Below are the code and all the weights of a small trained network. Each question names an input and a class and asks about switching units off, where a switched-off unit gives its printed mean instead of its output.

import numpy as np


def w(rows, s, z=0):
    codes = np.array(rows[::2]) - 128.0
    scale = np.full(codes.shape[1], s)
    scale[-1] = z or s
    return codes * scale


def f(y):
    return np.maximum(y, 0)


def log_softmax(a):
    a = a - a.max(-1, keepdims=True)
    return a - np.log(np.exp(a).sum(-1, keepdims=True))


def net(x, mask):
    res = np.array(x, float).reshape(1, 6) / 4 @ E
    y = f(res @ A[0][:, :-1].T + A[0][:, -1])
    res = res + np.where(mask, y, B[0][:, -1]) @ B[0][:, :-1]
    return log_softmax(res[-1] @ U[:, :-1].T + U[:, -1])


A, B = {}, {}
E = w([
[126,125,127],'x0',
[182,196,180],'x1',
[127,127,129],'x2',
[128,125,122],'x3',
[135,206,3],'x4',
[23,186,169],'x5',
],0.0048)
A[0] = w([
[195,195,183,222],'n0',
[8,207,169,43],'n1',
[141,207,20,37],'n2',
[49,17,57,167],'n3',
[128,64,220,3],'n4',
[244,73,91,45],'n5',
],0.013,0.0049)
B[0] = w([
[165,235,94,253],'n0',
[217,35,60,214],'n1',
[154,93,253,219],'n2',
[193,234,111,251],'n3',
[188,99,242,180],'n4',
[181,28,66,209],'n5',
],0.026,0.0051)
U = w([
[137,98,227,64],'0',
[149,47,55,53],'1',
[117,138,120,243],'2',
[118,139,118,233],'3',
[120,134,116,195],'4',
[143,186,104,2],'5',
[25,120,104,112],'6',
[1,84,122,89],'7',
],0.0094,0.0077)

Each question gives the input, the list of numbers given to net, and the class t.
The units are the neurons (one row each of A and B). Each row of codes is followed by its name. A weight is (code - 128) times the scale printed after its matrix; where a second scale follows, it is the last column's (A, B and U).
mask holds one flag per neuron, in row order. A switched-off neuron (its flag False) gives its mean, the last column of its row in B, instead of its output. The means were averaged over made-up inputs and are rounded, as every weight is.
A unit's drop is (log p(t) with every unit on - log p(t) with that unit switched off) / (log p(t) with every unit on - log p(t) with every unit switched off).
The circuit of an input: a set's keep is (log p(t) with only the set's units on - log p(t) with every unit switched off) / (log p(t) with every unit on - log p(t) with every unit switched off). Starting from all 6 units, units are removed one at a time, each time the one whose removal leaves the highest keep (on an exact tie, the one counted first), for as long as the keep stays at least 0.8.
units of the circuit, in order: the units of the circuit, biggest drop first
k most important neurons: the k neurons with the biggest drops, biggest first
drop when u is switched off: that unit's drop, to one decimal
input [2,6,8,5,-6,8], class 1: units of the circuit, in order => [n1]
input [-3,-5,8,-5,-2,8], class 1: 2 most important neurons => [n1 n0]
input [-7,8,7,2,-6,-4], class 5: 2 most important neurons => [n0 n2]
input [-4,-7,3,-5,3,1], class 5: 2 most important neurons => [n3 n5]
input [5,5,-5,3,4,-7], class 1: 2 most important neurons => [n5 n3]
input [4,-8,-3,-6,-1,6], class 5: 3 most important neurons => [n3 n5 n2]
input [-2,-8,-2,-7,-2,-5], class 5: 2 most important neurons => [n3 n1]
input [-1,-5,-7,5,7,-1], class 0: 2 most important neurons => [n2 n0]
input [-4,-7,-6,3,-4,1], class 5: 4 most important neurons => [n3 n2 n5 n1]
input [7,-4,-4,2,-2,-8], class 1: 2 most important neurons => [n5 n0]
input [1,6,-1,-4,0,8], class 1: 2 most important neurons => [n1 n3]
input [-4,4,2,-1,-4,7], class 1: 3 most important neurons => [n1 n3 n2]
input [7,-7,-6,3,8,4], class 0: drop when n2 is switched off => 1.4
input [6,-5,-4,-2,-8,4], class 0: drop when n1 is switched off => 0.0
input [0,-1,-4,0,8,-5], class 0: units of the circuit, in order => [n2]
input [4,-6,-7,-4,7,-1], class 0: drop when n2 is switched off => 1.2
